Here is a tiny trained network, its code and every weight. The questions are about switching its units off for an input and a class, where a switched-off unit gives its printed mean instead of its output.

import numpy as np


def w(rows, s, z=0):
    codes = np.array(rows[::2]) - 128.0
    scale = np.full(codes.shape[1], s)
    scale[-1] = z or s
    return codes * scale


def f(y):
    return y / 2 * (1 + np.tanh(0.7978845608 * (y + 0.044715 * y**3)))


def log_softmax(a):
    a = a - a.max(-1, keepdims=True)
    return a - np.log(np.exp(a).sum(-1, keepdims=True))


def net(x, mask):
    res = np.array(x, float).reshape(1, 6) / 4 @ E
    y = f(res @ A[0][:, :-1].T + A[0][:, -1])
    res = res + np.where(mask, y, B[0][:, -1]) @ B[0][:, :-1]
    return log_softmax(res[-1] @ U[:, :-1].T + U[:, -1])


A, B = {}, {}
E = w([
[52,26,208,114,157,140,158,94,140,130,240,151],'x0',
[180,109,207,202,171,65,176,102,167,195,119,104],'x1',
[162,198,205,70,34,119,168,92,70,88,161,100],'x2',
[165,139,142,100,89,201,223,158,200,163,101,210],'x3',
[25,233,114,140,112,137,124,79,89,255,171,175],'x4',
[61,34,105,185,65,181,177,118,134,184,110,29],'x5',
],0.0091)
A[0] = w([
[65,100,201,113,149,152,143,93,127,158,194,151,88],'neuron 1',
[115,67,117,114,151,154,164,104,153,124,199,126,42],'neuron 2',
[125,137,116,90,163,47,74,131,97,139,158,105,42],'neuron 3',
[141,169,138,128,115,193,199,171,226,148,134,230,124],'neuron 4',
[89,82,17,161,190,165,121,136,161,174,137,130,185],'neuron 5',
[117,208,104,153,77,104,93,148,147,190,73,106,68],'neuron 6',
[171,51,89,86,148,137,167,86,172,155,85,166,180],'neuron 7',
[127,139,191,194,129,75,158,103,168,189,87,70,226],'neuron 8',
[171,174,187,73,64,145,152,109,100,112,177,67,50],'neuron 9',
[105,71,145,140,89,152,93,157,139,118,199,149,48],'neuron 10',
[182,85,168,154,145,22,136,121,194,165,145,101,154],'neuron 11',
[138,89,177,171,121,164,76,155,158,64,45,115,125],'neuron 12',
[195,60,137,96,136,120,146,185,125,46,116,81,63],'neuron 13',
[107,124,129,126,136,85,83,119,117,109,142,47,3],'neuron 14',
[28,96,120,167,90,187,151,115,168,128,63,2,18],'neuron 15',
[134,72,163,76,145,100,111,81,121,126,151,183,38],'neuron 16',
[170,138,109,109,140,158,126,164,90,140,41,80,47],'neuron 17',
[144,137,114,151,231,142,77,149,168,117,130,178,51],'neuron 18',
[65,81,64,81,50,198,53,195,98,81,139,127,178],'neuron 19',
[101,95,125,148,141,117,66,80,93,122,100,59,15],'neuron 20',
[91,128,96,177,162,53,105,86,105,107,143,116,120],'neuron 21',
],0.0093,0.0019)
B[0] = w([
[137,179,75,117,175,151,107,170,130,156,142,52,225],'neuron 1',
[175,132,70,135,140,166,86,118,162,100,119,64,186],'neuron 2',
[89,89,151,40,113,106,108,118,255,100,23,95,180],'neuron 3',
[95,127,159,63,49,89,161,143,206,145,77,110,245],'neuron 4',
[158,105,84,112,127,116,165,74,47,189,125,143,214],'neuron 5',
[122,156,101,118,212,184,147,197,140,169,197,47,192],'neuron 6',
[103,87,87,142,127,113,164,130,160,130,134,174,188],'neuron 7',
[131,130,139,170,61,81,93,195,54,97,140,184,230],'neuron 8',
[178,54,34,144,183,119,192,42,69,165,74,153,222],'neuron 9',
[188,151,114,163,134,182,70,193,131,174,164,89,171],'neuron 10',
[135,151,86,135,81,64,101,160,104,129,171,146,222],'neuron 11',
[84,128,141,106,177,133,117,106,87,173,166,115,202],'neuron 12',
[13,173,168,90,185,140,167,129,123,158,203,122,242],'neuron 13',
[137,70,105,102,91,129,215,122,163,112,101,68,182],'neuron 14',
[149,235,206,39,176,130,56,62,128,59,4,187,236],'neuron 15',
[222,147,137,118,193,174,101,205,136,153,99,147,172],'neuron 16',
[183,111,106,184,177,163,85,195,171,190,147,29,187],'neuron 17',
[186,130,123,116,161,92,146,48,79,141,91,160,189],'neuron 18',
[145,127,102,178,48,44,130,198,89,91,180,177,240],'neuron 19',
[119,68,148,67,97,145,107,141,175,113,108,104,192],'neuron 20',
[69,100,143,92,35,134,151,137,151,131,117,101,187],'neuron 21',
],0.0078,0.012)
U = w([
[117,50,140,99,47,126,171,140,231,137,89,94,47],'0',
[205,127,105,161,174,174,93,190,160,153,160,61,64],'1',
[178,200,173,89,162,105,87,84,136,71,82,179,254],'2',
[181,42,75,149,139,120,195,36,52,165,124,131,83],'3',
[136,130,126,173,53,60,109,196,94,104,190,168,127],'4',
[6,158,149,122,159,134,156,109,110,187,217,106,148],'5',
[116,95,141,186,116,132,123,113,137,125,146,151,245],'6',
],0.013,0.0044)

Each question gives the input, the list of numbers given to net, and the class t.
The units are the neurons (one row each of A and B). Each row of codes is followed by its name. A weight is (code - 128) times the scale printed after its matrix; where a second scale follows, it is the last column's (A, B and U).
mask holds one flag per neuron, in row order. A switched-off neuron (its flag False) gives its mean, the last column of its row in B, instead of its output. The means were averaged over made-up inputs and are rounded, as every weight is.
A unit's drop is (log p(t) with every unit on - log p(t) with that unit switched off) / (log p(t) with every unit on - log p(t) with every unit switched off).
The circuit of an input: a set's keep is (log p(t) with only the set's units on - log p(t) with every unit switched off) / (log p(t) with every unit on - log p(t) with every unit switched off). Starting from the 12 units with the biggest drops (on a tie, the unit counted first), units are removed one at a time, each time the one whose removal leaves the highest keep (on an exact tie, the one counted first), for as long as the keep stays at least 0.8.
units of the circuit, in order: the units of the circuit, biggest drop first
most important unit: the unit with the biggest drop
k most important neurons: the k neurons with the biggest drops, biggest first
drop when u is switched off: that unit's drop, to one decimal
input [-2,7,-2,-3,5,4], class 4: units of the circuit, in order : (neuron 8)
input [-3,-1,-3,-5,3,-4], class 0: 3 most important neurons : (neuron 15; neuron 3; neuron 21)
input [3,-4,8,-5,-3,8], class 2: 2 most important neurons : (neuron 15; neuron 5)
input [-2,5,-5,3,4,3], class 3: 2 most important neurons : (neuron 5; neuron 19)
input [-1,-8,4,-1,-1,-6], class 4: 2 most important neurons : (neuron 19; neuron 15)
input [6,3,6,-2,-5,3], class 1: units of the circuit, in order : (neuron 10; neuron 1)
input [6,-2,2,-3,-1,-6], class 1: units of the circuit, in order : (neuron 15; neuron 16)
input [1,1,5,-7,7,-3], class 0: 2 most important neurons : (neuron 3; neuron 13)
input [7,-2,0,-3,6,7], class 1: 2 most important neurons : (neuron 1; neuron 10)
input [3,7,-2,-7,-7,-3], class 0: 2 most important neurons : (neuron 3; neuron 14)
input [-5,-3,5,1,-2,0], class 1: 2 most important neurons : (neuron 17; neuron 5)
input [-2,-7,1,4,-4,-4], class 4: 2 most important neurons : (neuron 19; neuron 15)
input [0,-2,7,5,4,6], class 3: 2 most important neurons : (neuron 9; neuron 3)
input [-6,-2,-7,2,5,6], class 3: most important unit : neuron 5
input [0,-3,-2,-8,-8,-3], class 0: 2 most important neurons : (neuron 3; neuron 14)
input [0,-1,-8,-8,8,-1], class 0: units of the circuit, in order : (neuron 3; neuron 21)
input [-3,-5,1,-1,-6,0], class 5: drop when neuron 13 is switched off : 0.9
input [-8,-4,0,7,-2,6], class 1: drop when neuron 6 is switched off : 0.9
input [-3,5,-2,-5,-8,0], class 5: drop when neuron 12 is switched off : 0.2
input [2,6,-8,-6,-7,7], class 3: units of the circuit, in order : (neuron 5)
